Below is a small trained network, with its code and all its weights. Each question gives an input and a class and asks what happens when units are switched off, that is, made to give their printed mean instead of their output.

import numpy as np


def w(rows, s, z=0):
    codes = np.array(rows[::2]) - 128.0
    scale = np.full(codes.shape[1], s)
    scale[-1] = z or s
    return codes * scale


def norm(h):
    return h / np.sqrt((h * h).mean(-1, keepdims=True) + 1e-5)


def f(y):
    return np.maximum(y, 0)


def log_softmax(a):
    a = a - a.max(-1, keepdims=True)
    return a - np.log(np.exp(a).sum(-1, keepdims=True))


def net(x, mask):
    res = np.array(x, float).reshape(1, 4) / 4 @ E
    u = 0
    for l in range(2):
        y = f(norm(res) @ A[l][:, :-1].T + A[l][:, -1])
        res = res + np.where(mask[u : u + 4], y, B[l][:, -1]) @ B[l][:, :-1]
        u += 4
    return log_softmax(norm(res)[-1] @ U[:, :-1].T + U[:, -1])


A, B = {}, {}
E = w([
[243,135,185,239,79,105,80,122,81],'x0',
[128,138,115,99,88,119,117,105,122],'x1',
[84,22,254,157,56,195,82,95,200],'x2',
[139,140,78,144,51,204,112,223,200],'x3',
],0.0088)
A[0] = w([
[226,203,73,140,146,132,147,124,89,77],'L0N0',
[168,143,98,137,53,161,134,197,192,39],'L0N1',
[216,151,104,131,86,123,146,211,203,82],'L0N2',
[250,131,154,255,67,101,64,144,44,2],'L0N3',
],0.0084,0.0052)
B[0] = w([
[29,198,95,235,173,97,90,76,106,225],'L0N0',
[224,75,154,105,63,167,147,158,86,204],'L0N1',
[152,48,10,103,174,195,87,128,90,206],'L0N2',
[114,152,255,62,86,46,188,158,229,255],'L0N3',
],0.0096,0.0067)
A[1] = w([
[31,114,97,8,128,180,254,104,149,46],'L1N0',
[129,55,171,110,150,83,205,72,65,89],'L1N1',
[144,121,199,115,152,63,150,36,20,4],'L1N2',
[90,66,233,204,57,186,54,61,159,48],'L1N3',
],0.0098,0.0041)
B[1] = w([
[123,212,212,168,115,105,150,141,211,252],'L1N0',
[206,63,86,156,11,200,102,196,147,197],'L1N1',
[190,28,62,109,87,230,106,173,164,201],'L1N2',
[92,226,25,125,233,65,129,73,15,254],'L1N3',
],0.011,0.0088)
U = w([
[131,152,199,110,87,91,197,136,210,255],'0',
[77,175,32,160,192,102,110,49,51,27],'1',
[192,7,42,90,60,232,104,173,148,56],'2',
],0.013,0.0043)

Each question gives the input, the list of numbers given to net, and the class t.
The units are the neurons (one row each of A and B). Each row of codes is followed by its name. A weight is (code - 128) times the scale printed after its matrix; where a second scale follows, it is the last column's (A, B and U).
mask holds one flag per neuron, layer by layer. A switched-off neuron (its flag False) gives its mean, the last column of its row in B, instead of its output. The means were averaged over made-up inputs and are rounded, as every weight is.
A unit's drop is (log p(t) with every unit on - log p(t) with that unit switched off) / (log p(t) with every unit on - log p(t) with every unit switched off).
The circuit of an input: a set's keep is (log p(t) with only the set's units on - log p(t) with every unit switched off) / (log p(t) with every unit on - log p(t) with every unit switched off). Starting from all 8 units, units are removed one at a time, each time the one whose removal leaves the highest keep (on an exact tie, the one counted first), for as long as the keep stays at least 0.8.
circuit, biggest first: the units of the circuit, biggest drop first
unit that matters most: the unit with the biggest drop
top k neurons: the k neurons with the biggest drops, biggest first
k most important neurons of layer l: the k neurons of layer l with the biggest drops, biggest first
drop when u is switched off: that unit's drop, to one decimal
input [8,-6,4,7], class 0: unit that matters most : L0N3
input [7,8,3,5], class 0: top 2 neurons : (L0N3 L1N2)
input [-6,5,-3,-7], class 2: 2 most important neurons of layer 1 : (L1N2 L1N1)
input [6,-3,-4,6], class 0: top 4 neurons : (L0N3 L1N2 L1N3 L1N1)
input [8,-1,-8,-3], class 0: top 2 neurons : (L0N3 L1N3)
input [-6,-3,-2,-7], class 2: top 3 neurons : (L1N1 L1N2 L0N3)
input [-5,0,8,7], class 1: top 2 neurons : (L1N3 L0N3)
input [-5,7,8,6], class 1: top 2 neurons : (L1N3 L0N3)
input [4,-4,3,-6], class 2: top 3 neurons : (L1N2 L1N1 L1N0)
input [3,-8,4,0], class 1: top 3 neurons : (L1N3 L1N0 L0N1)
input [-2,-7,5,-7], class 2: 2 most important neurons of layer 1 : (L1N1 L1N2)
input [3,3,5,5], class 1: 3 most important neurons of layer 1 : (L1N3 L1N2 L1N1)
input [-7,-4,-1,6], class 0: 2 most important neurons of layer 1 : (L1N0 L1N2)
input [-7,4,-4,-6], class 0: circuit, biggest first : (L1N0)
input [1,5,7,-8], class 2: top 3 neurons : (L1N2 L1N1 L0N0)
input [7,-6,-4,-5], class 0: drop when L0N3 is switched off : 1.5
input [-1,2,5,5], class 1: drop when L1N3 is switched off : 1.1
input [-2,-2,-3,-7], class 2: drop when L1N2 is switched off : 0.0
input [1,3,5,-8], class 2: drop when L1N1 is switched off : 0.2
input [-1,-5,-5,-6], class 2: circuit, biggest first : (L1N2)
